Small tables with named rows and columns. After each table, cells are looked up by row and column.

zizufav.tsv
	guf	dosev	lim
pobebaf	80	42	48
bal	47	2	67
gub	18	79	37
miv	56	91	3
vid	77	75	36
zod	71	51	69
tabizo	74	95	13
sogas	90	13	60
tovuk	14	65	20
roper	31	40	44
nol	36	85	70
fega	42	82	23
funufe	53	38	33
bagazu	22	14	70

zod, dosev => 51
nol, lim => 70
funufe, lim => 33
gub, guf => 18
nol, guf => 36
roper, guf => 31
gub, dosev => 79
bagazu, lim => 70
tovuk, dosev => 65
fega, guf => 42
tovuk, guf => 14
tabizo, dosev => 95
funufe, guf => 53
roper, lim => 44
gub, lim => 37
tabizo, lim => 13
sogas, guf => 90
nol, dosev => 85
zod, lim => 69
Which row has the largest guf? sogas

ribanob:
,noni,togud,kon,vir
buv,22482,42802,20272,32501
moteg,78534,32545,40926,24618
riderer,69017,18022,63813,33954
kod,86409,36137,52555,32669

togud of kod = 36137
vir of riderer = 33954
noni of buv = 22482
kon of riderer = 63813
togud of moteg = 32545
togud of riderer = 18022
noni of riderer = 69017
vir of kod = 32669
vir of moteg = 24618
kon of moteg = 40926
kon of buv = 20272
noni of moteg = 78534

burori:
	las	movebi	miz	zut	nisi	pafi
mezi	65	67	18	27	47	51
siman	30	38	81	23	19	80
baz	61	66	55	65	75	46
liv	54	74	27	70	37	22
gul	86	73	70	54	76	65
mivuta	84	74	36	64	47	72

liv, miz => 27
siman, pafi => 80
baz, nisi => 75
mezi, las => 65
liv, las => 54
mezi, nisi => 47
gul, miz => 70
liv, pafi => 22
liv, zut => 70
siman, miz => 81
Which row has the largest nisi? gul

pez =
	sefedi	gav	rak
loz	632	257	531
duvet	633	326	509
kifip	551	210	844
taduker	551	336	792
neta	834	427	625
vutipep	546	81	669
tipe	551	327	807
tuz	551	360	825
fumanez	509	413	677
pem	622	330	505
rimonap	506	784	669

What is the sefedi of tuz in pez?
551
What is the gav of tuz in pez?
360
What is the sefedi of kifip in pez?
551
What is the gav of duvet in pez?
326
What is the sefedi of loz in pez?
632
What is the sefedi of rimonap in pez?
506
What is the rak of rimonap in pez?
669
Row with the largest gav: rimonap

rudozev
columns: dobogap, kosikof, zukat, rek
dem: [370, -327, 149, 328]
fak: [-43, -406, -279, 72]
kip: [349, -839, -131, 398]
faboleb: [345, -847, 185, 533]
naz: [559, -653, 330, -84]
forob: [-216, -640, 101, 71]
zuzeso: [233, -950, -151, 30]

naz, zukat: 330
dem, kosikof: -327
dem, zukat: 149
fak, kosikof: -406
forob, dobogap: -216
zuzeso, rek: 30
forob, zukat: 101
zuzeso, dobogap: 233
kip, dobogap: 349
zuzeso, zukat: -151
faboleb, kosikof: -847
faboleb, zukat: 185
naz, dobogap: 559
fak, rek: 72
naz, rek: -84
kip, rek: 398
faboleb, rek: 533
naz, kosikof: -653
forob, rek: 71
Which row has the largest rek? faboleb

zetavo =
          mozu    kof    tef  varagog  tufez    fak
bem       0.12  -0.12   0.08     0.20  -0.43  -0.22
mezo      0.51  -0.13   0.20     0.12   0.29  -0.37
bag      -0.20  -0.04   0.06     0.19  -0.53  -0.18
dag       0.49  -0.07   0.17     0.09   0.23  -0.20
bobunin  -0.16  -0.07   0.14     0.16   0.00  -0.53
palu     -0.18  -0.02   0.02     0.16  -0.56  -0.01
sug      -0.02  -0.08   0.10     0.23  -0.49  -0.30
dufuzof  -0.31  -0.05   0.07     0.11  -0.11  -0.37
loku     -0.05   0.12  -0.03    -0.22   0.56   0.40

bem, varagog -> 0.20
bag, fak -> -0.18
mezo, fak -> -0.37
dufuzof, tef -> 0.07
palu, varagog -> 0.16
bem, tef -> 0.08
bobunin, fak -> -0.53
palu, mozu -> -0.18
loku, tufez -> 0.56
bobunin, tef -> 0.14
mezo, tef -> 0.20
dufuzof, fak -> -0.37

kuvo.csv
,nuz,serat,fud,bararip,bon,mav
zan,248,239,36,50,235,239
tezumo,246,237,36,36,240,240
lutipir,41,32,250,238,20,26
sekofo,22,210,60,250,36,215

What is the serat of tezumo in kuvo? 237
What is the nuz of zan in kuvo? 248
What is the mav of tezumo in kuvo? 240
What is the nuz of sekofo in kuvo? 22
What is the fud of zan in kuvo? 36
What is the bon of zan in kuvo? 235
What is the bararip of lutipir in kuvo? 238
What is the fud of tezumo in kuvo? 36
What is the serat of sekofo in kuvo? 210
What is the bon of sekofo in kuvo? 36
What is the fud of sekofo in kuvo? 60
What is the mav of sekofo in kuvo? 215
What is the bon of tezumo in kuvo? 240

zonure =
,sadapa,fatige,saz,bel,samep,ruto
dak,132,160,195,153,99,77
lup,155,109,157,50,104,152
zon,158,99,192,164,120,47
pav,56,157,71,251,86,159
zamor,167,194,203,37,79,159
pediluv,150,83,158,106,139,128

zamor, fatige -> 194
pav, sadapa -> 56
pav, fatige -> 157
lup, ruto -> 152
pediluv, samep -> 139
dak, ruto -> 77
lup, fatige -> 109
dak, saz -> 195
dak, sadapa -> 132
pediluv, sadapa -> 150
lup, saz -> 157
lup, sadapa -> 155
lup, samep -> 104
pav, samep -> 86
zon, bel -> 164
zamor, bel -> 37
pediluv, ruto -> 128
dak, fatige -> 160

